Below are the code and all the weights of a small trained network. Each question names an input and a class and asks about switching units off, where a switched-off unit gives its printed mean instead of its output.

import numpy as np


def w(rows, s, z=0):
    codes = np.array(rows[::2]) - 128.0
    scale = np.full(codes.shape[1], s)
    scale[-1] = z or s
    return codes * scale


def norm(h):
    return h / np.sqrt((h * h).mean(-1, keepdims=True) + 1e-5)


def f(y):
    return np.maximum(y, 0)


def log_softmax(a):
    a = a - a.max(-1, keepdims=True)
    return a - np.log(np.exp(a).sum(-1, keepdims=True))


def net(x, mask):
    res = np.array(x, float).reshape(1, 4) / 4 @ E
    u = 0
    for l in range(2):
        y = f(norm(res) @ A[l][:, :-1].T + A[l][:, -1])
        res = res + np.where(mask[u : u + 11], y, B[l][:, -1]) @ B[l][:, :-1]
        u += 11
    return log_softmax(norm(res)[-1] @ U[:, :-1].T + U[:, -1])


A, B = {}, {}
E = w([
[157,170,167,53,32,36,163,98,131,147,126],'x0',
[3,48,149,170,122,107,158,62,42,152,125],'x1',
[191,133,105,138,81,191,212,154,19,58,165],'x2',
[80,126,253,110,134,152,93,110,126,40,142],'x3',
],0.0053)
A[0] = w([
[57,81,167,120,125,91,7,67,212,151,9,131],'L0N1',
[152,97,206,88,109,139,75,174,120,63,151,36],'L0N2',
[81,101,229,76,91,163,59,67,139,38,164,21],'L0N3',
[175,91,117,128,54,232,239,152,8,32,208,107],'L0N4',
[120,27,97,210,201,171,140,177,135,31,206,21],'L0N5',
[134,197,143,92,107,174,48,146,217,154,158,120],'L0N6',
[79,98,126,140,88,163,195,76,89,82,118,104],'L0N7',
[125,10,125,205,128,108,192,71,90,164,141,53],'L0N8',
[140,150,170,37,66,34,125,73,100,80,65,92],'L0N9',
[117,117,3,156,120,60,168,109,168,198,109,59],'L0N10',
[102,125,250,101,138,137,93,112,114,75,137,2],'L0N11',
],0.0056,0.0032)
B[0] = w([
[39,136,86,81,143,177,150,101,166,130,156,229],'L0N1',
[165,192,135,169,157,149,193,208,100,116,76,169],'L0N2',
[99,163,97,213,88,102,177,171,167,154,108,197],'L0N3',
[48,160,102,59,120,186,133,104,253,154,142,253],'L0N4',
[175,177,163,119,124,165,82,94,74,181,83,187],'L0N5',
[108,32,87,99,135,104,129,129,116,82,102,196],'L0N6',
[110,71,83,84,135,72,144,109,129,93,97,181],'L0N7',
[188,112,104,134,143,57,148,144,79,91,113,185],'L0N8',
[125,145,156,121,130,181,53,85,51,178,118,203],'L0N9',
[117,146,123,182,106,167,191,173,129,143,177,195],'L0N10',
[178,146,119,224,108,106,203,188,105,144,103,178],'L0N11',
],0.0068,0.0076)
A[1] = w([
[203,123,81,112,120,110,79,153,195,120,115,53],'L1N1',
[162,158,109,162,145,196,95,116,139,145,26,151],'L1N2',
[237,139,109,42,96,167,127,156,145,2,79,149],'L1N3',
[155,162,194,86,54,112,90,78,78,178,99,27],'L1N4',
[86,43,102,155,138,53,153,64,48,119,132,47],'L1N5',
[179,113,142,161,199,161,97,73,127,145,75,43],'L1N6',
[99,120,114,198,193,172,90,96,115,132,154,30],'L1N7',
[205,135,84,188,119,121,188,145,133,181,200,3],'L1N8',
[120,153,232,197,116,114,120,143,146,42,135,170],'L1N9',
[136,166,114,109,26,79,163,119,110,190,166,62],'L1N10',
[59,97,134,132,103,109,157,76,97,131,96,125],'L1N11',
],0.008,0.0031)
B[1] = w([
[114,77,227,119,152,83,131,140,76,37,141,189],'L1N1',
[178,129,150,155,82,45,87,95,118,163,125,246],'L1N2',
[85,14,119,80,192,58,163,109,86,92,166,253],'L1N3',
[210,183,111,194,155,190,1,35,47,152,205,176],'L1N4',
[161,125,215,124,142,51,144,203,111,32,134,216],'L1N5',
[187,216,227,144,74,141,56,69,49,150,250,158],'L1N6',
[209,218,137,100,68,162,63,58,88,151,150,182],'L1N7',
[64,183,145,213,56,163,206,185,143,175,32,201],'L1N8',
[140,174,22,223,55,132,227,244,140,241,60,176],'L1N9',
[152,173,137,187,151,182,59,104,140,133,104,236],'L1N10',
[220,53,116,80,156,127,131,178,150,91,136,254],'L1N11',
],0.0074,0.0054)
U = w([
[113,191,56,227,55,167,223,255,174,190,35,63],'0',
[171,14,168,51,224,61,145,211,93,5,152,10],'1',
[58,133,43,33,148,211,140,86,215,135,174,254],'2',
[231,210,160,167,97,210,8,53,64,180,183,21],'3',
],0.0091,0.004)

Each question gives the input, the list of numbers given to net, and the class t.
The units are the neurons (one row each of A and B). Each row of codes is followed by its name. A weight is (code - 128) times the scale printed after its matrix; where a second scale follows, it is the last column's (A, B and U).
mask holds one flag per neuron, layer by layer. A switched-off neuron (its flag False) gives its mean, the last column of its row in B, instead of its output. The means were averaged over made-up inputs and are rounded, as every weight is.
A unit's drop is (log p(t) with every unit on - log p(t) with that unit switched off) / (log p(t) with every unit on - log p(t) with every unit switched off).
The circuit of an input: a set's keep is (log p(t) with only the set's units on - log p(t) with every unit switched off) / (log p(t) with every unit on - log p(t) with every unit switched off). Starting from the 12 units with the biggest drops (on a tie, the unit counted first), units are removed one at a time, each time the one whose removal leaves the highest keep (on an exact tie, the one counted first), for as long as the keep stays at least 0.8.
units of the circuit, in order: the units of the circuit, biggest drop first
most important unit: the unit with the biggest drop
k most important neurons: the k neurons with the biggest drops, biggest first
top k neurons in layer l: the k neurons of layer l with the biggest drops, biggest first
input [5,1,-2,4], class 3: 4 most important neurons => [L0N9; L1N4; L0N10; L1N8]
input [1,1,-5,5], class 0: top 3 neurons in layer 0 => [L0N3; L0N11; L0N4]
input [1,3,-5,0], class 2: units of the circuit, in order => [L0N1]
input [5,-5,-4,4], class 1: top 4 neurons in layer 1 => [L1N3; L1N10; L1N7; L1N6]
input [4,-8,-7,5], class 1: 2 most important neurons => [L0N4; L0N6]
input [-5,5,0,-4], class 1: units of the circuit, in order => [L1N5; L0N4]
input [-5,2,4,5], class 0: top 2 neurons in layer 0 => [L0N3; L0N9]
input [6,-5,7,-4], class 2: 3 most important neurons => [L0N4; L0N5; L1N3]
input [-7,-8,-5,-7], class 1: top 3 neurons in layer 0 => [L0N6; L0N3; L0N9]
input [-2,-6,-1,7], class 0: 2 most important neurons => [L1N9; L0N3]
input [8,3,5,0], class 3: 3 most important neurons => [L0N9; L1N4; L0N1]
input [4,-4,1,4], class 0: 3 most important neurons => [L0N2; L1N9; L0N3]
input [-8,-8,6,8], class 0: 2 most important neurons => [L1N9; L0N2]
input [4,2,2,-1], class 3: 3 most important neurons => [L0N9; L0N1; L1N4]
input [-6,6,2,-2], class 1: 2 most important neurons => [L0N8; L1N5]
input [-5,-1,3,0], class 3: units of the circuit, in order => [L0N5]
input [1,4,1,4], class 0: 4 most important neurons => [L0N3; L0N11; L0N6; L1N3]
input [8,-8,2,-7], class 1: top 2 neurons in layer 1 => [L1N3; L1N1]
input [5,-7,-3,-6], class 1: top 3 neurons in layer 0 => [L0N6; L0N3; L0N11]
input [1,0,-4,-2], class 2: most important unit => L0N1
input [0,-2,-3,0], class 2: 2 most important neurons => [L0N1; L0N8]
input [5,2,3,6], class 0: 2 most important neurons => [L0N3; L0N11]
input [7,-7,4,0], class 1: 2 most important neurons => [L1N3; L0N5]
input [6,4,0,-3], class 3: 2 most important neurons => [L1N4; L0N9]
input [-7,6,1,5], class 3: 2 most important neurons => [L0N5; L1N7]
input [-6,0,7,2], class 2: top 2 neurons in layer 0 => [L0N4; L0N9]
input [8,-3,-5,-2], class 3: most important unit => L0N4
input [-1,-2,-4,3], class 2: top 3 neurons in layer 1 => [L1N8; L1N9; L1N5]
input [-4,3,8,-7], class 2: top 2 neurons in layer 1 => [L1N9; L1N5]
